Here is a tiny trained network, its code and every weight. The questions are about switching its units off for an input and a class, where a switched-off unit gives its printed mean instead of its output.

import numpy as np


def w(rows, s, z=0):
    codes = np.array(rows[::2]) - 128.0
    scale = np.full(codes.shape[1], s)
    scale[-1] = z or s
    return codes * scale


def norm(h):
    return h / np.sqrt((h * h).mean(-1, keepdims=True) + 1e-5)


def f(y):
    return y / 2 * (1 + np.tanh(0.7978845608 * (y + 0.044715 * y**3)))


def log_softmax(a):
    a = a - a.max(-1, keepdims=True)
    return a - np.log(np.exp(a).sum(-1, keepdims=True))


def net(x, mask):
    res = np.array(x, float).reshape(1, 6) / 4 @ E
    u = 0
    for l in range(3):
        y = f(norm(res) @ A[l][:, :-1].T + A[l][:, -1])
        res = res + np.where(mask[u : u + 6], y, B[l][:, -1]) @ B[l][:, :-1]
        u += 6
    return log_softmax(norm(res)[-1] @ U[:, :-1].T + U[:, -1])


A, B = {}, {}
E = w([
[129,127,126,127,136,133,126,128,128],'x0',
[131,141,217,162,119,157,110,226,91],'x1',
[102,238,100,30,51,191,106,120,97],'x2',
[218,149,107,89,163,8,127,176,67],'x3',
[132,133,129,129,135,129,130,129,129],'x4',
[129,125,129,128,136,132,116,122,118],'x5',
],0.0016)
A[0] = w([
[42,96,188,151,112,224,148,56,231,79],'0.n1',
[161,124,16,117,119,108,111,4,165,5],'0.n2',
[145,111,20,172,134,130,97,34,164,17],'0.n3',
[114,115,162,122,98,182,89,92,199,24],'0.n4',
[62,235,80,42,64,180,112,83,107,44],'0.n5',
[103,137,124,135,72,148,93,86,155,10],'0.n6',
],0.0027,0.0024)
B[0] = w([
[149,159,82,192,119,100,156,165,74,253],'0.n1',
[60,134,187,86,234,74,254,189,100,147],'0.n2',
[51,75,175,72,159,110,174,179,153,125],'0.n3',
[96,103,87,146,135,143,146,126,95,114],'0.n4',
[208,111,182,87,48,168,52,78,150,233],'0.n5',
[87,128,101,128,109,212,180,118,198,93],'0.n6',
],0.003,0.0018)
A[1] = w([
[215,162,126,57,148,28,102,141,63,136],'1.n1',
[96,135,6,62,160,90,148,14,217,43],'1.n2',
[56,101,159,164,79,212,120,76,158,63],'1.n3',
[125,157,243,182,96,176,55,224,82,45],'1.n4',
[41,122,138,176,99,229,138,85,163,6],'1.n5',
[152,64,192,208,193,117,123,224,89,84],'1.n6',
],0.0028,0.0014)
B[1] = w([
[86,172,74,234,129,142,166,151,91,251],'1.n1',
[60,78,233,117,208,149,168,244,69,152],'1.n2',
[198,161,78,150,197,23,118,201,77,165],'1.n3',
[54,96,177,27,210,108,227,117,77,210],'1.n4',
[122,152,80,190,192,4,147,165,91,160],'1.n5',
[106,157,92,61,74,152,127,83,171,227],'1.n6',
],0.0033,0.002)
A[2] = w([
[136,41,136,197,148,138,78,64,252,67],'2.n1',
[60,134,103,197,143,195,103,149,144,51],'2.n2',
[73,181,45,242,132,141,115,178,101,84],'2.n3',
[171,51,125,178,155,68,103,121,178,82],'2.n4',
[175,169,59,188,113,88,154,123,71,8],'2.n5',
[62,135,216,52,173,145,188,189,65,116],'2.n6',
],0.0038,0.0018)
B[2] = w([
[155,215,138,49,18,201,28,98,111,154],'2.n1',
[165,169,87,115,181,16,182,174,46,120],'2.n2',
[254,144,26,199,165,40,143,244,49,239],'2.n3',
[110,183,180,52,73,215,108,99,129,164],'2.n4',
[104,100,72,214,168,139,143,207,108,203],'2.n5',
[69,12,147,143,191,82,167,65,249,253],'2.n6',
],0.0039,0.0027)
U = w([
[239,174,29,234,203,22,180,236,30,50],'0',
[24,18,254,48,241,55,232,37,239,107],'1',
[223,233,205,22,16,235,15,28,125,255],'2',
],0.0056,0.0009)

Each question gives the input, the list of numbers given to net, and the class t.
The units are the neurons (one row each of A and B). Each row of codes is followed by its name. A weight is (code - 128) times the scale printed after its matrix; where a second scale follows, it is the last column's (A, B and U).
mask holds one flag per neuron, layer by layer. A switched-off neuron (its flag False) gives its mean, the last column of its row in B, instead of its output. The means were averaged over made-up inputs and are rounded, as every weight is.
A unit's drop is (log p(t) with every unit on - log p(t) with that unit switched off) / (log p(t) with every unit on - log p(t) with every unit switched off).
The circuit of an input: a set's keep is (log p(t) with only the set's units on - log p(t) with every unit switched off) / (log p(t) with every unit on - log p(t) with every unit switched off). Starting from the 12 units with the biggest drops (on a tie, the unit counted first), units are removed one at a time, each time the one whose removal leaves the highest keep (on an exact tie, the one counted first), for as long as the keep stays at least 0.8.
circuit, biggest first: the units of the circuit, biggest drop first
most important unit: the unit with the biggest drop
top k neurons: the k neurons with the biggest drops, biggest first
k most important neurons of layer l: the k neurons of layer l with the biggest drops, biggest first
drop when u is switched off: that unit's drop, to one decimal
input [1,-2,5,-1,3,0], class 2: circuit, biggest first -> 0.n5
input [-6,4,8,-8,3,-1], class 0: top 3 neurons -> 1.n5; 1.n3; 0.n1
input [2,-3,-8,-8,8,-2], class 0: circuit, biggest first -> 0.n1; 2.n3
input [4,5,5,4,-2,4], class 1: 2 most important neurons of layer 1 -> 1.n4; 1.n6
input [0,7,-8,-4,7,5], class 2: circuit, biggest first -> 2.n1; 1.n6
input [-3,-6,6,-7,-2,6], class 0: top 2 neurons -> 1.n4; 1.n5
input [-5,-6,-4,5,5,2], class 1: top 3 neurons -> 0.n1; 1.n2; 0.n2
input [3,-6,4,-3,-7,7], class 1: top 2 neurons -> 1.n2; 0.n2
input [0,2,5,-5,0,1], class 0: top 2 neurons -> 1.n3; 1.n5
input [-3,-7,8,-8,6,-5], class 0: top 3 neurons -> 1.n5; 1.n4; 0.n1
input [8,-7,2,-7,6,-8], class 0: top 2 neurons -> 0.n1; 1.n5
input [-8,-3,-5,-4,4,2], class 2: top 4 neurons -> 2.n1; 1.n1; 1.n4; 2.n4
input [-5,8,6,-4,3,3], class 1: top 2 neurons -> 1.n4; 2.n6
input [4,8,-4,-2,5,-4], class 1: circuit, biggest first -> 1.n4
input [-1,-6,5,-2,-8,5], class 1: top 2 neurons -> 0.n2; 1.n2
input [-7,-6,-5,-6,3,8], class 0: top 2 neurons -> 0.n1; 1.n4
input [-1,-8,6,-8,5,3], class 0: 3 most important neurons of layer 1 -> 1.n5; 1.n4; 1.n3
input [1,-5,7,5,3,8], class 2: 2 most important neurons of layer 0 -> 0.n5; 0.n1
input [8,2,3,2,-5,-2], class 2: 2 most important neurons of layer 0 -> 0.n2; 0.n1
input [-5,-8,5,-2,5,-3], class 1: most important unit -> 1.n2
input [5,-2,-6,5,-5,-2], class 2: 2 most important neurons of layer 2 -> 2.n4; 2.n1
input [4,8,2,5,0,-1], class 1: drop when 1.n4 is switched off -> 1.2
